Here is a tiny trained network, its code and every weight. The questions are about switching its units off for an input and a class, where a switched-off unit gives its printed mean instead of its output.

import numpy as np


def w(rows, s, z=0):
    codes = np.array(rows[::2]) - 128.0
    scale = np.full(codes.shape[1], s)
    scale[-1] = z or s
    return codes * scale


def norm(h):
    return h / np.sqrt((h * h).mean(-1, keepdims=True) + 1e-5)


def f(y):
    return np.maximum(y, 0)


def log_softmax(a):
    a = a - a.max(-1, keepdims=True)
    return a - np.log(np.exp(a).sum(-1, keepdims=True))


def net(x, mask):
    res = np.array(x, float).reshape(1, 3) / 4 @ E
    u = 0
    for l in range(2):
        y = f(norm(res) @ A[l][:, :-1].T + A[l][:, -1])
        res = res + np.where(mask[u : u + 3], y, B[l][:, -1]) @ B[l][:, :-1]
        u += 3
    return log_softmax(norm(res)[-1] @ U[:, :-1].T + U[:, -1])


A, B = {}, {}
E = w([
[168,62,195,172,118,58,144,132,89,114,254],'x0',
[153,79,155,136,184,199,176,178,161,96,151],'x1',
[103,87,78,120,156,86,137,167,119,150,131],'x2',
],0.0077)
A[0] = w([
[173,149,156,41,231,200,192,253,194,92,116,15],'L0N1',
[134,81,74,86,141,66,191,241,146,174,95,2],'L0N2',
[160,147,222,113,86,193,114,60,156,65,84,38],'L0N3',
],0.0063,0.0055)
B[0] = w([
[18,126,202,175,142,165,129,172,132,194,98,254],'L0N1',
[131,254,81,40,102,90,134,94,250,120,200,173],'L0N2',
[167,236,64,63,64,159,161,103,191,181,222,192],'L0N3',
],0.0097,0.0059)
A[1] = w([
[102,121,43,73,178,44,132,207,151,158,101,72],'L1N1',
[76,167,94,111,83,79,73,58,87,187,83,3],'L1N2',
[65,184,61,79,143,211,131,154,132,119,2,116],'L1N3',
],0.0066,0.0027)
B[1] = w([
[199,240,110,74,1,180,176,89,134,189,120,193],'L1N1',
[9,100,235,242,234,225,182,230,232,164,112,214],'L1N2',
[203,37,115,124,135,29,90,93,29,44,180,253],'L1N3',
],0.0093,0.0073)
U = w([
[2,113,212,171,166,169,133,235,163,190,102,8],'0',
[155,210,128,48,77,118,133,104,214,171,161,172],'1',
[174,19,140,107,155,60,78,110,55,66,130,198],'2',
],0.016,0.0014)

Each question gives the input, the list of numbers given to net, and the class t.
The units are the neurons (one row each of A and B). Each row of codes is followed by its name. A weight is (code - 128) times the scale printed after its matrix; where a second scale follows, it is the last column's (A, B and U).
mask holds one flag per neuron, layer by layer. A switched-off neuron (its flag False) gives its mean, the last column of its row in B, instead of its output. The means were averaged over made-up inputs and are rounded, as every weight is.
A unit's drop is (log p(t) with every unit on - log p(t) with that unit switched off) / (log p(t) with every unit on - log p(t) with every unit switched off).
The circuit of an input: a set's keep is (log p(t) with only the set's units on - log p(t) with every unit switched off) / (log p(t) with every unit on - log p(t) with every unit switched off). Starting from all 6 units, units are removed one at a time, each time the one whose removal leaves the highest keep (on an exact tie, the one counted first), for as long as the keep stays at least 0.8.
units of the circuit, in order: the units of the circuit, biggest drop first
k most important neurons: the k neurons with the biggest drops, biggest first
drop of u: that unit's drop, to one decimal
input [-6,4,2], class 2: units of the circuit, in order : [L1N3]
input [6,-6,-4], class 0: 3 most important neurons : [L1N3 L1N1 L0N3]
input [6,2,5], class 2: 2 most important neurons : [L1N2 L0N1]
input [8,7,-3], class 2: 2 most important neurons : [L1N2 L0N1]
input [-2,-4,-4], class 0: 2 most important neurons : [L1N2 L0N2]
input [7,-6,7], class 1: units of the circuit, in order : [L1N3 L0N1]
input [-8,6,-1], class 2: 2 most important neurons : [L1N3 L1N2]
input [4,3,-6], class 1: 2 most important neurons : [L1N3 L1N2]
input [-8,1,-7], class 2: 3 most important neurons : [L1N3 L0N2 L1N1]
input [-2,1,-2], class 1: 2 most important neurons : [L0N3 L1N2]
input [5,-6,2], class 0: drop of L0N1 : 0.0
input [-1,-5,2], class 0: drop of L1N2 : 9.9
input [4,-8,7], class 0: drop of L1N2 : 3.6
input [-3,-8,1], class 0: units of the circuit, in order : [L1N2]
